[[ 0 28  0  0  0  0  0]
 [ 4 11  4  0  7  7  7]
 [ 0 14 18  4 11 29  3]]
->
[[ 3 29 11  4 18 14  0]
 [ 7  7  7  0  4 11  4]
 [ 0  0  0  0  0 28  0]]

[[ 14 -13  27   8 -14   5 -14   9  31  -9  26   4]
 [ -6   9  -5   5  -4  -4  12  -7  -6   4   4  -5]
 [ -9  10 -19  -7  13  -3  11  -4 -22   7 -19  -1]
 [  2 -15   3  -1  -7  -2 -15   4   4 -11   7   1]
 [  2  -4  -4  -8  10   3  -7   6  -4  -1 -14   5]
 [  4 -12   1  -7   4   3 -15   7   2  -7  -7   5]]
->
[[  5  -7  -7   2   7 -15   3   4  -7   1 -12   4]
 [  5 -14  -1  -4   6  -7   3  10  -8  -4  -4   2]
 [  1   7 -11   4   4 -15  -2  -7  -1   3 -15   2]
 [ -1 -19   7 -22  -4  11  -3  13  -7 -19  10  -9]
 [ -5   4   4  -6  -7  12  -4  -4   5  -5   9  -6]
 [  4  26  -9  31   9 -14   5 -14   8  27 -13  14]]

[[  1   6]
 [ -5  -3]
 [ 24  17]
 [  6 -26]
 [  0  11]
 [ 13   6]
 [  6 -21]
 [  6 -26]
 [  3  14]
 [ -7  15]
 [ 22  15]
 [  4   3]]
->
[[  3   4]
 [ 15  22]
 [ 15  -7]
 [ 14   3]
 [-26   6]
 [-21   6]
 [  6  13]
 [ 11   0]
 [-26   6]
 [ 17  24]
 [ -3  -5]
 [  6   1]]

[[ 27   0]
 [  0   4]
 [-12  -4]
 [ 14 -18]
 [-24   4]
 [  0  -4]
 [ 12  -4]
 [ -5   1]
 [ 13   0]
 [  5 -17]
 [-32  11]]
->
[[ 11 -32]
 [-17   5]
 [  0  13]
 [  1  -5]
 [ -4  12]
 [ -4   0]
 [  4 -24]
 [-18  14]
 [ -4 -12]
 [  4   0]
 [  0  27]]

[[-10  11  17  10  16]
 [ -9  -2 -19   1   0]
 [ 27  -3  -2  -7 -10]
 [ -7  -9 -22   1 -16]
 [ 26  -3  -4  -5 -19]
 [-13  11  14  11  12]
 [-15  12  19  15  17]
 [ -8   4 -18 -13  -4]]
->
[[ -4 -13 -18   4  -8]
 [ 17  15  19  12 -15]
 [ 12  11  14  11 -13]
 [-19  -5  -4  -3  26]
 [-16   1 -22  -9  -7]
 [-10  -7  -2  -3  27]
 [  0   1 -19  -2  -9]
 [ 16  10  17  11 -10]]

[[ -5  15  20   7 -17  -7  10  -9   0   7 -20]
 [  8  11  13 -10 -18  -3  11 -26  -3 -12   5]
 [ -5   0  17  -1  -5  -5 -16  -7  10  -3  -7]
 [ 25  -8  16 -19  15  -1  -4  -3 -11  10  19]
 [ 17   9  -7  23  23  17  22  11 -21 -23 -14]
 [ 19 -18 -11   2 -18 -21   7 -11  -6  12 -26]
 [  6  -3 -19  19 -25   7  16  18 -13  -6   4]
 [  7  18 -20  14   4 -21  15  27   0   2 -21]]
->
[[-21   2   0  27  15 -21   4  14 -20  18   7]
 [  4  -6 -13  18  16   7 -25  19 -19  -3   6]
 [-26  12  -6 -11   7 -21 -18   2 -11 -18  19]
 [-14 -23 -21  11  22  17  23  23  -7   9  17]
 [ 19  10 -11  -3  -4  -1  15 -19  16  -8  25]
 [ -7  -3  10  -7 -16  -5  -5  -1  17   0  -5]
 [  5 -12  -3 -26  11  -3 -18 -10  13  11   8]
 [-20   7   0  -9  10  -7 -17   7  20  15  -5]]

[[-29  15 -18 -26]
 [  5  28  32  -7]
 [ 13   3 -24 -27]
 [  8 -11 -18  -5]
 [ -6   0 -14 -20]
 [-13 -21  -8 -30]
 [ 14 -26  17 -30]
 [ 26 -27  10 -19]
 [ 15  23   8 -16]
 [-26  15  -5  31]
 [ 15  30 -13 -10]]
->
[[-10 -13  30  15]
 [ 31  -5  15 -26]
 [-16   8  23  15]
 [-19  10 -27  26]
 [-30  17 -26  14]
 [-30  -8 -21 -13]
 [-20 -14   0  -6]
 [ -5 -18 -11   8]
 [-27 -24   3  13]
 [ -7  32  28   5]
 [-26 -18  15 -29]]

[[-25   4  13 -14  -1]
 [ 10  16 -17  22  25]
 [ 12 -14 -14 -10 -20]
 [ 22  14 -18  18  20]
 [  5  -6 -13   7   2]
 [-17   7   9 -26 -10]]
->
[[-10 -26   9   7 -17]
 [  2   7 -13  -6   5]
 [ 20  18 -18  14  22]
 [-20 -10 -14 -14  12]
 [ 25  22 -17  16  10]
 [ -1 -14  13   4 -25]]
